Here is a tiny trained network, its code and every weight. The questions are about switching its units off for an input and a class, where a switched-off unit gives its printed mean instead of its output.

import numpy as np


def w(rows, s, z=0):
    codes = np.array(rows[::2]) - 128.0
    scale = np.full(codes.shape[1], s)
    scale[-1] = z or s
    return codes * scale


def f(y):
    return np.maximum(y, 0)


def log_softmax(a):
    a = a - a.max(-1, keepdims=True)
    return a - np.log(np.exp(a).sum(-1, keepdims=True))


def net(x, mask):
    res = np.array(x, float).reshape(1, 4) / 4 @ E
    y = f(res @ A[0][:, :-1].T + A[0][:, -1])
    res = res + np.where(mask, y, B[0][:, -1]) @ B[0][:, :-1]
    return log_softmax(res[-1] @ U[:, :-1].T + U[:, -1])


A, B = {}, {}
E = w([
[77,154,233,165,161,109,64,6,162,156],'x0',
[105,130,73,168,175,182,201,125,189,223],'x1',
[192,126,153,207,200,101,158,142,8,113],'x2',
[64,99,122,133,158,122,85,155,98,144],'x3',
],0.014)
A[0] = w([
[137,105,109,102,41,133,105,202,78,35,200],'N0',
[100,138,125,158,115,146,127,113,114,147,148],'N1',
[112,125,200,146,94,131,96,104,121,79,126],'N2',
[172,106,96,144,229,142,160,127,123,123,122],'N3',
[110,110,49,101,92,179,147,171,189,161,161],'N4',
[87,168,159,209,192,205,150,53,174,188,41],'N5',
[166,121,145,146,130,121,145,193,136,116,114],'N6',
[151,125,131,156,171,109,149,121,90,122,134],'N7',
[70,131,125,6,67,138,118,124,192,154,254],'N8',
[149,115,41,153,166,215,175,193,152,146,122],'N9',
[177,114,214,222,188,90,167,130,42,99,129],'N10',
[150,137,105,90,97,124,106,163,88,83,149],'N11',
[144,145,120,139,162,72,182,162,88,143,142],'N12',
[121,149,219,149,92,84,76,90,113,92,136],'N13',
],0.013,0.0099)
B[0] = w([
[135,66,178,98,94,66,204,144,212,77,232],'N0',
[124,87,148,140,118,164,172,106,150,109,147],'N1',
[93,186,80,124,141,143,102,69,150,188,177],'N2',
[172,134,155,123,112,172,99,160,91,92,179],'N3',
[112,169,22,223,101,83,147,120,101,137,230],'N4',
[136,8,162,106,101,72,217,172,180,74,202],'N5',
[115,100,141,147,119,154,134,153,124,134,163],'N6',
[189,111,126,120,135,142,99,159,108,135,174],'N7',
[63,160,134,141,92,93,148,29,151,123,255],'N8',
[121,192,74,125,151,168,35,170,90,148,225],'N9',
[192,79,71,142,132,73,78,127,86,197,238],'N10',
[143,70,140,150,135,49,194,141,149,122,186],'N11',
[158,89,122,118,144,188,86,203,123,116,183],'N12',
[148,159,93,158,138,151,64,20,166,208,202],'N13',
],0.012,0.027)
U = w([
[65,95,172,111,63,47,252,109,169,39,237],'0',
[138,179,21,192,125,81,116,93,79,181,126],'1',
[204,2,194,73,150,67,177,172,137,110,129],'2',
[168,174,131,113,154,241,105,228,53,96,6],'3',
[69,251,209,69,110,122,65,34,162,138,133],'4',
],0.0095,0.0023)

Each question gives the input, the list of numbers given to net, and the class t.
The units are the neurons (one row each of A and B). Each row of codes is followed by its name. A weight is (code - 128) times the scale printed after its matrix; where a second scale follows, it is the last column's (A, B and U).
mask holds one flag per neuron, in row order. A switched-off neuron (its flag False) gives its mean, the last column of its row in B, instead of its output. The means were averaged over made-up inputs and are rounded, as every weight is.
A unit's drop is (log p(t) with every unit on - log p(t) with that unit switched off) / (log p(t) with every unit on - log p(t) with every unit switched off).
The circuit of an input: a set's keep is (log p(t) with only the set's units on - log p(t) with every unit switched off) / (log p(t) with every unit on - log p(t) with every unit switched off). Starting from the 12 units with the biggest drops (on a tie, the unit counted first), units are removed one at a time, each time the one whose removal leaves the highest keep (on an exact tie, the one counted first), for as long as the keep stays at least 0.8.
circuit, biggest first: the units of the circuit, biggest drop first
k most important neurons: the k neurons with the biggest drops, biggest first
drop of u: that unit's drop, to one decimal
input [7,1,4,1], class 2: 4 most important neurons : N5, N4, N9, N8
input [8,0,-5,-1], class 4: 4 most important neurons : N13, N0, N2, N11
input [-8,0,6,-3], class 2: circuit, biggest first : N0
input [-6,0,-5,4], class 0: 3 most important neurons : N0, N10, N13
input [0,-2,2,-8], class 2: 2 most important neurons : N4, N9
input [1,2,3,2], class 2: 2 most important neurons : N4, N9
input [3,1,6,5], class 2: 4 most important neurons : N4, N9, N8, N5
input [2,0,-8,3], class 4: 2 most important neurons : N0, N8
input [-8,1,8,0], class 3: 2 most important neurons : N9, N5
input [-3,0,-5,7], class 0: 2 most important neurons : N10, N13
input [0,6,5,2], class 3: 2 most important neurons : N0, N9
input [1,-8,0,-4], class 4: 2 most important neurons : N13, N5
input [0,4,1,6], class 3: 2 most important neurons : N0, N8
input [8,-4,0,4], class 4: circuit, biggest first : N4
input [7,1,0,-3], class 0: 2 most important neurons : N5, N9
input [1,-4,-4,-4], class 4: drop of N5 : 0.5
input [1,2,7,8], class 2: drop of N4 : 0.2
input [2,-6,0,1], class 4: drop of N4 : 0.6
input [7,3,-6,8], class 0: drop of N5 : 1.6
input [1,2,0,-3], class 0: circuit, biggest first : N10
